Here is a tiny trained network, its code and every weight. The questions are about switching its units off for an input and a class, where a switched-off unit gives its printed mean instead of its output.

import numpy as np


def w(rows, s, z=0):
    codes = np.array(rows[::2]) - 128.0
    scale = np.full(codes.shape[1], s)
    scale[-1] = z or s
    return codes * scale


def f(y):
    return np.maximum(y, 0)


def log_softmax(a):
    a = a - a.max(-1, keepdims=True)
    return a - np.log(np.exp(a).sum(-1, keepdims=True))


def net(x, mask):
    res = np.array(x, float).reshape(1, 4) / 4 @ E
    y = f(res @ A[0][:, :-1].T + A[0][:, -1])
    res = res + np.where(mask, y, B[0][:, -1]) @ B[0][:, :-1]
    return log_softmax(res[-1] @ U[:, :-1].T + U[:, -1])


A, B = {}, {}
E = w([
[133,127,127,119,118,126,125,137,127],'x0',
[16,132,62,83,170,107,67,150,109],'x1',
[78,82,84,220,81,138,219,191,6],'x2',
[150,229,24,106,77,94,176,24,61],'x3',
],0.014)
A[0] = w([
[194,250,101,122,71,104,133,55,190,150],'n0',
[114,148,119,131,126,60,170,144,103,36],'n1',
[103,105,97,167,98,187,179,161,74,29],'n2',
[48,81,102,148,133,110,189,220,95,134],'n3',
[136,106,161,132,115,153,187,169,125,52],'n4',
[126,171,145,62,169,151,77,114,168,207],'n5',
[239,96,200,199,62,178,197,112,166,179],'n6',
[147,161,198,5,175,88,18,52,230,137],'n7',
[105,96,107,202,75,176,209,149,47,214],'n8',
[77,140,79,94,168,91,88,132,121,213],'n9',
[238,177,107,165,99,104,138,66,132,157],'n10',
[142,162,129,59,122,143,120,143,200,107],'n11',
[100,99,98,176,72,134,170,163,88,52],'n12',
[150,134,101,179,125,138,129,152,89,48],'n13',
[81,100,62,138,122,156,136,216,128,127],'n14',
[101,242,30,89,75,63,178,26,63,164],'n15',
[140,172,16,77,108,72,208,56,105,2],'n16',
[250,119,172,178,130,110,189,133,138,216],'n17',
[215,200,115,61,149,141,166,30,165,172],'n18',
[214,116,165,137,91,167,97,36,153,167],'n19',
],0.011,0.012)
B[0] = w([
[182,173,186,145,116,60,192,115,74,218],'n0',
[152,164,157,136,175,107,155,192,124,138],'n1',
[118,113,74,132,90,165,59,106,124,164],'n2',
[197,194,174,126,125,85,161,115,77,193],'n3',
[138,139,155,90,140,123,175,153,143,146],'n4',
[141,123,100,174,82,117,40,68,100,198],'n5',
[38,39,38,107,147,232,64,106,179,221],'n6',
[77,21,83,128,113,233,97,150,193,249],'n7',
[99,138,167,55,205,108,179,185,157,219],'n8',
[92,113,192,74,215,134,193,186,175,186],'n9',
[143,149,183,141,152,68,215,117,73,199],'n10',
[94,87,144,114,132,133,175,132,126,167],'n11',
[106,119,56,162,93,169,72,133,186,167],'n12',
[128,165,93,149,120,103,89,70,93,143],'n13',
[148,166,167,127,118,96,127,96,110,171],'n14',
[118,90,3,211,85,156,23,59,127,251],'n15',
[17,29,156,14,169,228,148,226,240,194],'n16',
[115,116,73,163,80,174,53,102,149,208],'n17',
[163,194,179,149,138,48,183,115,73,221],'n18',
[179,162,176,134,171,70,178,136,82,193],'n19',
],0.012,0.032)
U = w([
[115,114,58,224,62,151,64,65,104,93],'0',
[100,96,137,64,167,163,155,225,171,175],'1',
[228,226,214,143,114,9,235,118,4,254],'2',
],0.018,0.0034)

Each question gives the input, the list of numbers given to net, and the class t.
The units are the neurons (one row each of A and B). Each row of codes is followed by its name. A weight is (code - 128) times the scale printed after its matrix; where a second scale follows, it is the last column's (A, B and U).
mask holds one flag per neuron, in row order. A switched-off neuron (its flag False) gives its mean, the last column of its row in B, instead of its output. The means were averaged over made-up inputs and are rounded, as every weight is.
A unit's drop is (log p(t) with every unit on - log p(t) with that unit switched off) / (log p(t) with every unit on - log p(t) with every unit switched off).
The circuit of an input: a set's keep is (log p(t) with only the set's units on - log p(t) with every unit switched off) / (log p(t) with every unit on - log p(t) with every unit switched off). Starting from the 12 units with the biggest drops (on a tie, the unit counted first), units are removed one at a time, each time the one whose removal leaves the highest keep (on an exact tie, the one counted first), for as long as the keep stays at least 0.8.
units of the circuit, in order: the units of the circuit, biggest drop first
k most important neurons: the k neurons with the biggest drops, biggest first
drop when u is switched off: that unit's drop, to one decimal
input [0,1,8,2], class 1: 2 most important neurons -> n8, n5
input [-3,0,-7,-8], class 0: most important neuron -> n5
input [6,5,8,-4], class 2: 2 most important neurons -> n3, n7
input [-6,-3,5,-2], class 1: 2 most important neurons -> n15, n8
input [8,-7,8,-2], class 1: 2 most important neurons -> n8, n15
input [-8,-8,-8,7], class 2: 2 most important neurons -> n18, n0
input [2,0,4,0], class 1: 3 most important neurons -> n15, n18, n0
input [-7,4,5,6], class 1: 3 most important neurons -> n16, n8, n5
input [2,0,-6,-6], class 0: 4 most important neurons -> n5, n16, n8, n9
input [6,2,-3,0], class 1: 2 most important neurons -> n15, n17
input [1,2,4,2], class 1: 3 most important neurons -> n8, n5, n17
input [-8,-6,-8,-2], class 0: drop when n19 is switched off -> 0.0
input [-3,-6,-2,-6], class 0: drop when n16 is switched off -> 0.5
input [-3,8,3,7], class 1: units of the circuit, in order -> n16
input [6,-8,-4,-8], class 0: drop when n17 is switched off -> 0.3
